Below are the code and all the weights of a small trained network. Each question names an input and a class and asks about switching units off, where a switched-off unit gives its printed mean instead of its output.

import numpy as np


def w(rows, s, z=0):
    codes = np.array(rows[::2]) - 128.0
    scale = np.full(codes.shape[1], s)
    scale[-1] = z or s
    return codes * scale


def f(y):
    return np.maximum(y, 0)


def log_softmax(a):
    a = a - a.max(-1, keepdims=True)
    return a - np.log(np.exp(a).sum(-1, keepdims=True))


def net(x, mask):
    res = np.array(x, float).reshape(1, 3) / 4 @ E
    y = f(res @ A[0][:, :-1].T + A[0][:, -1])
    res = res + np.where(mask, y, B[0][:, -1]) @ B[0][:, :-1]
    return log_softmax(res[-1] @ U[:, :-1].T + U[:, -1])


A, B = {}, {}
E = w([
[134,99,86,88,249],'x0',
[178,67,41,193,110],'x1',
[87,216,34,108,102],'x2',
],0.011)
A[0] = w([
[158,73,173,152,145,112],'N0',
[120,186,37,114,121,99],'N1',
[157,133,95,107,223,115],'N2',
[130,155,95,150,137,252],'N3',
[185,85,63,190,82,153],'N4',
[138,110,89,87,182,119],'N5',
[174,110,84,159,122,100],'N6',
[139,106,173,138,159,118],'N7',
[89,179,180,61,121,173],'N8',
[129,127,107,108,192,106],'N9',
[146,168,71,95,110,101],'N10',
[82,175,173,99,161,77],'N11',
[143,158,162,174,2,119],'N12',
[160,96,174,147,160,92],'N13',
[95,137,50,154,122,141],'N14',
[82,163,78,117,136,130],'N15',
[139,95,49,197,139,95],'N16',
[84,202,89,100,127,91],'N17',
],0.015,0.017)
B[0] = w([
[231,125,187,147,63,172],'N0',
[185,160,154,172,112,192],'N1',
[93,231,49,66,81,190],'N2',
[190,18,109,14,158,250],'N3',
[75,171,183,50,209,224],'N4',
[121,209,22,91,15,176],'N5',
[99,234,225,153,180,162],'N6',
[180,151,132,163,87,159],'N7',
[111,130,151,31,220,213],'N8',
[81,254,64,103,45,165],'N9',
[186,142,219,197,88,165],'N10',
[28,248,253,205,179,160],'N11',
[77,209,13,74,42,223],'N12',
[204,174,174,168,90,157],'N13',
[172,133,158,130,152,193],'N14',
[216,94,165,158,88,179],'N15',
[47,217,209,129,185,184],'N16',
[176,162,193,234,95,176],'N17',
],0.0084,0.018)
U = w([
[65,169,48,95,23,153],'0',
[55,148,229,111,231,107],'1',
[252,113,210,170,66,129],'2',
[175,7,89,34,190,254],'3',
[65,114,114,186,134,76],'4',
[112,80,126,166,85,81],'5',
[63,102,89,235,160,90],'6',
],0.013,0.01)

Each question gives the input, the list of numbers given to net, and the class t.
The units are the neurons (one row each of A and B). Each row of codes is followed by its name. A weight is (code - 128) times the scale printed after its matrix; where a second scale follows, it is the last column's (A, B and U).
mask holds one flag per neuron, in row order. A switched-off neuron (its flag False) gives its mean, the last column of its row in B, instead of its output. The means were averaged over made-up inputs and are rounded, as every weight is.
A unit's drop is (log p(t) with every unit on - log p(t) with that unit switched off) / (log p(t) with every unit on - log p(t) with every unit switched off).
The circuit of an input: a set's keep is (log p(t) with only the set's units on - log p(t) with every unit switched off) / (log p(t) with every unit on - log p(t) with every unit switched off). Starting from the 12 units with the biggest drops (on a tie, the unit counted first), units are removed one at a time, each time the one whose removal leaves the highest keep (on an exact tie, the one counted first), for as long as the keep stays at least 0.8.
units of the circuit, in order: the units of the circuit, biggest drop first
k most important neurons: the k neurons with the biggest drops, biggest first
drop of u: that unit's drop, to one decimal
input [1,4,-4], class 1: units of the circuit, in order -> [N4]
input [3,2,0], class 3: 2 most important neurons -> [N12, N11]
input [-6,-7,4], class 1: 3 most important neurons -> [N8, N11, N5]
input [1,4,4], class 1: 3 most important neurons -> [N16, N4, N0]
input [4,-3,-5], class 2: 2 most important neurons -> [N12, N0]
input [8,8,1], class 0: 4 most important neurons -> [N5, N2, N9, N8]
input [6,1,-8], class 2: 3 most important neurons -> [N0, N12, N13]
input [-1,8,-7], class 1: 2 most important neurons -> [N4, N16]
input [-2,-6,7], class 2: drop of N15 -> 0.4
input [2,2,3], class 3: drop of N17 -> 0.1
input [-3,-1,1], class 3: drop of N5 -> 0.2
